Below is a small trained network, with its code and all its weights. Each question gives an input and a class and asks what happens when units are switched off, that is, made to give their printed mean instead of their output.

import numpy as np


def w(rows, s, z=0):
    codes = np.array(rows[::2]) - 128.0
    scale = np.full(codes.shape[1], s)
    scale[-1] = z or s
    return codes * scale


def f(y):
    return y / 2 * (1 + np.tanh(0.7978845608 * (y + 0.044715 * y**3)))


def log_softmax(a):
    a = a - a.max(-1, keepdims=True)
    return a - np.log(np.exp(a).sum(-1, keepdims=True))


def net(x, mask):
    res = np.array(x, float).reshape(1, 6) / 4 @ E
    y = f(res @ A[0][:, :-1].T + A[0][:, -1])
    res = res + np.where(mask, y, B[0][:, -1]) @ B[0][:, :-1]
    return log_softmax(res[-1] @ U[:, :-1].T + U[:, -1])


A, B = {}, {}
E = w([
[80,42,185,112],'x0',
[57,174,148,157],'x1',
[72,99,138,171],'x2',
[67,225,210,52],'x3',
[99,230,143,255],'x4',
[212,105,242,144],'x5',
],0.0084)
A[0] = w([
[184,98,105,158,196],'neuron 0',
[179,137,163,132,73],'neuron 1',
[106,94,160,71,91],'neuron 2',
[139,221,194,137,162],'neuron 3',
[133,134,105,145,105],'neuron 4',
[170,52,123,83,72],'neuron 5',
[79,90,84,95,105],'neuron 6',
[114,137,162,229,36],'neuron 7',
[102,174,138,89,1],'neuron 8',
[60,99,164,195,92],'neuron 9',
[180,7,156,86,170],'neuron 10',
[135,81,86,139,206],'neuron 11',
[205,85,149,241,99],'neuron 12',
[86,164,167,105,125],'neuron 13',
[104,117,129,161,58],'neuron 14',
[209,135,154,162,217],'neuron 15',
[131,45,157,65,196],'neuron 16',
],0.016,0.0083)
B[0] = w([
[135,54,97,110,196],'neuron 0',
[94,174,114,138,146],'neuron 1',
[129,61,216,155,165],'neuron 2',
[79,85,89,41,230],'neuron 3',
[121,116,172,161,137],'neuron 4',
[197,158,153,136,189],'neuron 5',
[146,157,108,254,169],'neuron 6',
[146,75,148,143,193],'neuron 7',
[106,44,133,80,142],'neuron 8',
[134,130,223,180,192],'neuron 9',
[254,143,66,63,247],'neuron 10',
[155,71,116,181,197],'neuron 11',
[85,37,28,51,217],'neuron 12',
[17,87,124,153,180],'neuron 13',
[119,110,141,163,135],'neuron 14',
[105,140,34,45,206],'neuron 15',
[232,87,216,132,225],'neuron 16',
],0.0096,0.015)
U = w([
[70,67,78,70,82],'0',
[172,131,49,157,108],'1',
[157,251,188,119,12],'2',
[80,85,179,189,234],'3',
[53,197,112,78,156],'4',
[228,142,99,87,237],'5',
[161,201,153,131,6],'6',
[149,206,167,122,4],'7',
],0.011)

Each question gives the input, the list of numbers given to net, and the class t.
The units are the neurons (one row each of A and B). Each row of codes is followed by its name. A weight is (code - 128) times the scale printed after its matrix; where a second scale follows, it is the last column's (A, B and U).
mask holds one flag per neuron, in row order. A switched-off neuron (its flag False) gives its mean, the last column of its row in B, instead of its output. The means were averaged over made-up inputs and are rounded, as every weight is.
A unit's drop is (log p(t) with every unit on - log p(t) with that unit switched off) / (log p(t) with every unit on - log p(t) with every unit switched off).
The circuit of an input: a set's keep is (log p(t) with only the set's units on - log p(t) with every unit switched off) / (log p(t) with every unit on - log p(t) with every unit switched off). Starting from the 12 units with the biggest drops (on a tie, the unit counted first), units are removed one at a time, each time the one whose removal leaves the highest keep (on an exact tie, the one counted first), for as long as the keep stays at least 0.8.
units of the circuit, in order: the units of the circuit, biggest drop first
top k neurons: the k neurons with the biggest drops, biggest first
drop when u is switched off: that unit's drop, to one decimal
input [1,-6,-2,7,7,-6], class 4: top neuron => neuron 12
input [1,-5,-1,-3,6,-8], class 3: units of the circuit, in order => neuron 10; neuron 15
input [2,-5,-8,2,4,-3], class 4: units of the circuit, in order => neuron 10; neuron 16; neuron 12; neuron 11
input [-3,-4,0,7,-5,-4], class 3: units of the circuit, in order => neuron 10; neuron 15; neuron 12
input [2,8,-6,-1,-1,-3], class 4: top 2 neurons => neuron 16; neuron 10
input [6,-4,0,8,6,-2], class 4: units of the circuit, in order => neuron 12; neuron 16
input [7,4,-8,-2,5,-8], class 3: top 2 neurons => neuron 10; neuron 15
input [3,-8,-8,8,4,2], class 4: top 2 neurons => neuron 12; neuron 0
input [-5,-1,1,3,7,-3], class 0: top 2 neurons => neuron 3; neuron 7
input [-6,7,-2,-3,-8,-6], class 1: top 2 neurons => neuron 6; neuron 10
input [-2,2,5,0,-2,-6], class 1: top 3 neurons => neuron 2; neuron 9; neuron 13
input [-3,6,-1,-2,-3,-2], class 1: top 2 neurons => neuron 9; neuron 16
input [-8,7,-4,-2,-6,-3], class 1: drop when neuron 16 is switched off => 0.4
input [8,-2,5,7,-7,2], class 5: drop when neuron 10 is switched off => 1.2
input [2,-2,-7,-3,8,-1], class 0: drop when neuron 5 is switched off => 0.0
input [0,3,2,7,4,8], class 0: units of the circuit, in order => neuron 3
